Below are the code and all the weights of a small trained network. Each question names an input and a class and asks about switching units off, where a switched-off unit gives its printed mean instead of its output.

import numpy as np


def w(rows, s, z=0):
    codes = np.array(rows[::2]) - 128.0
    scale = np.full(codes.shape[1], s)
    scale[-1] = z or s
    return codes * scale


def norm(h):
    return h / np.sqrt((h * h).mean(-1, keepdims=True) + 1e-5)


def f(y):
    return y / 2 * (1 + np.tanh(0.7978845608 * (y + 0.044715 * y**3)))


def log_softmax(a):
    a = a - a.max(-1, keepdims=True)
    return a - np.log(np.exp(a).sum(-1, keepdims=True))


def net(x, mask):
    res = np.array(x, float).reshape(1, 6) / 4 @ E
    u = 0
    for l in range(2):
        y = f(norm(res) @ A[l][:, :-1].T + A[l][:, -1])
        res = res + np.where(mask[u : u + 13], y, B[l][:, -1]) @ B[l][:, :-1]
        u += 13
    return log_softmax(norm(res)[-1] @ U[:, :-1].T + U[:, -1])


A, B = {}, {}
E = w([
[154,127,187,144,3,93],'x0',
[150,42,167,87,119,233],'x1',
[124,128,129,129,129,127],'x2',
[117,181,196,165,146,165],'x3',
[194,92,82,252,132,146],'x4',
[220,214,51,83,69,189],'x5',
],0.0068)
A[0] = w([
[33,117,249,224,203,123,77],'L0N0',
[143,196,211,151,140,206,138],'L0N1',
[182,15,70,54,126,39,81],'L0N2',
[140,216,136,163,186,100,97],'L0N3',
[153,87,109,224,147,124,3],'L0N4',
[144,194,250,175,182,166,113],'L0N5',
[69,154,120,16,221,145,97],'L0N6',
[191,254,118,132,102,230,101],'L0N7',
[41,94,133,160,58,147,144],'L0N8',
[135,119,67,182,212,188,64],'L0N9',
[93,169,80,160,147,93,59],'L0N10',
[200,88,107,208,169,130,67],'L0N11',
[95,64,167,152,158,99,199],'L0N12',
],0.0084,0.0064)
B[0] = w([
[187,123,64,85,146,86,251],'L0N0',
[103,87,56,146,86,139,181],'L0N1',
[83,98,4,150,111,112,191],'L0N2',
[102,100,118,139,90,142,172],'L0N3',
[174,158,131,166,110,128,132],'L0N4',
[53,68,65,139,93,111,180],'L0N5',
[136,177,184,163,115,168,216],'L0N6',
[186,101,79,64,175,54,252],'L0N7',
[204,148,147,109,124,144,170],'L0N8',
[107,190,187,144,146,160,184],'L0N9',
[111,177,139,167,108,121,135],'L0N10',
[158,184,162,147,77,193,167],'L0N11',
[172,135,101,71,136,136,254],'L0N12',
],0.011,0.0046)
A[1] = w([
[75,158,62,91,223,185,124],'L1N0',
[128,100,137,110,54,61,65],'L1N1',
[186,64,129,112,50,112,151],'L1N2',
[67,94,63,127,111,121,99],'L1N3',
[41,153,162,10,131,117,44],'L1N4',
[116,32,178,149,184,55,2],'L1N5',
[172,97,120,197,153,126,55],'L1N6',
[133,58,146,185,178,105,75],'L1N7',
[119,196,127,180,121,13,191],'L1N8',
[98,77,174,150,178,90,71],'L1N9',
[133,175,147,101,127,136,172],'L1N10',
[158,66,112,123,138,211,161],'L1N11',
[148,166,162,105,79,104,136],'L1N12',
],0.012,0.0056)
B[1] = w([
[135,101,169,190,145,47,251],'L1N0',
[118,176,126,197,173,88,181],'L1N1',
[89,147,160,150,199,117,252],'L1N2',
[119,134,63,199,72,163,182],'L1N3',
[219,189,72,174,44,182,179],'L1N4',
[206,185,61,51,127,74,127],'L1N5',
[205,248,87,131,76,151,139],'L1N6',
[149,188,98,74,96,90,121],'L1N7',
[85,74,173,47,111,199,254],'L1N8',
[200,160,160,135,112,63,116],'L1N9',
[128,70,123,173,178,153,165],'L1N10',
[67,130,143,87,87,121,213],'L1N11',
[146,104,135,202,188,142,159],'L1N12',
],0.012,0.0068)
U = w([
[252,108,77,4,159,2,50],'0',
[229,220,154,182,39,196,56],'1',
[115,80,133,141,154,133,255],'2',
[61,97,46,193,85,84,63],'3',
[85,125,237,220,230,71,27],'4',
[60,44,211,8,69,151,81],'5',
],0.013,0.011)

Each question gives the input, the list of numbers given to net, and the class t.
The units are the neurons (one row each of A and B). Each row of codes is followed by its name. A weight is (code - 128) times the scale printed after its matrix; where a second scale follows, it is the last column's (A, B and U).
mask holds one flag per neuron, layer by layer. A switched-off neuron (its flag False) gives its mean, the last column of its row in B, instead of its output. The means were averaged over made-up inputs and are rounded, as every weight is.
A unit's drop is (log p(t) with every unit on - log p(t) with that unit switched off) / (log p(t) with every unit on - log p(t) with every unit switched off).
The circuit of an input: a set's keep is (log p(t) with only the set's units on - log p(t) with every unit switched off) / (log p(t) with every unit on - log p(t) with every unit switched off). Starting from the 12 units with the biggest drops (on a tie, the unit counted first), units are removed one at a time, each time the one whose removal leaves the highest keep (on an exact tie, the one counted first), for as long as the keep stays at least 0.8.
circuit, biggest first: the units of the circuit, biggest drop first
most important unit: the unit with the biggest drop
k most important neurons: the k neurons with the biggest drops, biggest first
top k neurons in layer l: the k neurons of layer l with the biggest drops, biggest first
input [4,8,5,6,4,-5], class 5: top neuron in layer 0 => [L0N2]
input [0,8,-6,-4,1,-1], class 5: top 2 neurons in layer 1 => [L1N11; L1N1]
input [2,8,3,-8,8,-2], class 1: 3 most important neurons => [L1N6; L1N8; L0N11]
input [0,-7,-7,-8,-2,5], class 3: 2 most important neurons => [L0N2; L1N3]
input [-5,3,-4,-6,-3,-3], class 3: circuit, biggest first => [L0N2; L1N3]
input [-7,4,4,-4,-5,3], class 4: circuit, biggest first => [L1N0; L0N6]
input [-7,0,5,8,-4,3], class 3: circuit, biggest first => [L0N5; L0N1]
input [8,-1,-8,-4,2,6], class 2: 3 most important neurons => [L1N2; L0N7; L1N0]
input [-2,-8,3,-5,-3,7], class 5: circuit, biggest first => [L1N8; L0N12; L0N0]
input [8,-6,-3,2,3,-1], class 4: top 4 neurons in layer 1 => [L1N1; L1N12; L1N2; L1N11]
input [8,-6,-4,-4,-4,-1], class 4: top 2 neurons in layer 1 => [L1N1; L1N12]
input [8,5,-2,-7,3,2], class 4: top 2 neurons in layer 1 => [L1N2; L1N1]
input [-7,-2,-6,2,5,4], class 4: 2 most important neurons => [L0N9; L1N0]
input [1,1,-3,-2,2,6], class 0: most important unit => L0N7
input [-5,5,-2,-4,-5,-3], class 1: top 2 neurons in layer 1 => [L1N4; L1N2]
input [-6,4,-5,0,4,-3], class 4: circuit, biggest first => [L0N9; L1N0]
input [-8,2,-3,8,6,-7], class 3: 4 most important neurons => [L0N5; L0N7; L0N0; L0N1]
input [-7,-8,-4,8,1,-1], class 3: 3 most important neurons => [L0N5; L0N3; L1N3]
input [-3,-2,-2,8,-1,7], class 3: circuit, biggest first => [L0N1; L0N5]
input [-7,3,-2,-3,-3,-3], class 4: circuit, biggest first => [L1N0]
input [4,3,6,1,-2,3], class 2: top 2 neurons in layer 0 => [L0N7; L0N6]
input [-8,4,-6,-1,3,-3], class 4: 2 most important neurons => [L1N0; L1N8]
input [4,7,3,5,5,-1], class 5: 3 most important neurons => [L1N11; L0N2; L1N0]
input [5,-7,-4,-6,-5,1], class 5: top 2 neurons in layer 1 => [L1N8; L1N0]
input [2,-3,0,4,-2,-3], class 3: top 2 neurons in layer 0 => [L0N5; L0N7]
